Below is a small trained network, with its code and all its weights. Each question gives an input and a class and asks what happens when units are switched off, that is, made to give their printed mean instead of their output.

import numpy as np


def w(rows, s, z=0):
    codes = np.array(rows[::2]) - 128.0
    scale = np.full(codes.shape[1], s)
    scale[-1] = z or s
    return codes * scale


def f(y):
    return y / 2 * (1 + np.tanh(0.7978845608 * (y + 0.044715 * y**3)))


def log_softmax(a):
    a = a - a.max(-1, keepdims=True)
    return a - np.log(np.exp(a).sum(-1, keepdims=True))


def net(x, mask):
    res = np.array(x, float).reshape(1, 3) / 4 @ E
    y = f(res @ A[0][:, :-1].T + A[0][:, -1])
    res = res + np.where(mask, y, B[0][:, -1]) @ B[0][:, :-1]
    return log_softmax(res[-1] @ U[:, :-1].T + U[:, -1])


A, B = {}, {}
E = w([
[53,253,252,106],'x0',
[251,185,228,199],'x1',
[52,143,101,238],'x2',
],0.0041)
A[0] = w([
[241,107,103,144,236],'neuron 1',
[128,157,250,87,207],'neuron 2',
[81,147,142,220,177],'neuron 3',
[114,84,8,78,123],'neuron 4',
[126,124,137,106,146],'neuron 5',
[180,113,122,84,254],'neuron 6',
[139,106,50,158,172],'neuron 7',
[50,125,100,84,170],'neuron 8',
],0.021,0.0036)
B[0] = w([
[209,189,221,107,255],'neuron 1',
[220,173,129,53,250],'neuron 2',
[130,42,137,51,220],'neuron 3',
[137,188,2,96,236],'neuron 4',
[139,135,146,136,133],'neuron 5',
[192,143,159,125,193],'neuron 6',
[182,97,105,196,205],'neuron 7',
[65,213,168,142,209],'neuron 8',
],0.033,0.0081)
U = w([
[119,2,116,207,135],'0',
[92,174,54,203,111],'1',
[236,157,189,87,156],'2',
[104,107,174,226,3],'3',
[109,62,77,80,119],'4',
[5,121,224,138,159],'5',
],0.0059,0.0029)

Each question gives the input, the list of numbers given to net, and the class t.
The units are the neurons (one row each of A and B). Each row of codes is followed by its name. A weight is (code - 128) times the scale printed after its matrix; where a second scale follows, it is the last column's (A, B and U).
mask holds one flag per neuron, in row order. A switched-off neuron (its flag False) gives its mean, the last column of its row in B, instead of its output. The means were averaged over made-up inputs and are rounded, as every weight is.
A unit's drop is (log p(t) with every unit on - log p(t) with that unit switched off) / (log p(t) with every unit on - log p(t) with every unit switched off).
The circuit of an input: a set's keep is (log p(t) with only the set's units on - log p(t) with every unit switched off) / (log p(t) with every unit on - log p(t) with every unit switched off). Starting from all 8 units, units are removed one at a time, each time the one whose removal leaves the highest keep (on an exact tie, the one counted first), for as long as the keep stays at least 0.8.
units of the circuit, in order: the units of the circuit, biggest drop first
k most important neurons: the k neurons with the biggest drops, biggest first
drop when u is switched off: that unit's drop, to one decimal
input [5,-6,3], class 5: most important neuron : [neuron 8]
input [3,1,7], class 4: units of the circuit, in order : [neuron 1; neuron 3]
input [0,2,7], class 0: units of the circuit, in order : [neuron 2; neuron 1]
input [-2,1,4], class 0: 2 most important neurons : [neuron 2; neuron 1]
input [-7,-1,7], class 1: units of the circuit, in order : [neuron 4; neuron 2]
input [-7,-5,-4], class 1: 2 most important neurons : [neuron 4; neuron 2]
input [0,3,5], class 4: 2 most important neurons : [neuron 1; neuron 2]
input [6,-8,0], class 5: 2 most important neurons : [neuron 8; neuron 7]
input [7,-1,8], class 4: 3 most important neurons : [neuron 1; neuron 3; neuron 6]
input [1,-2,5], class 5: 2 most important neurons : [neuron 2; neuron 4]
input [5,-4,8], class 5: drop when neuron 8 is switched off : 0.1
input [-8,-5,-2], class 1: drop when neuron 4 is switched off : 0.9
input [-5,-4,8], class 1: drop when neuron 4 is switched off : 0.2
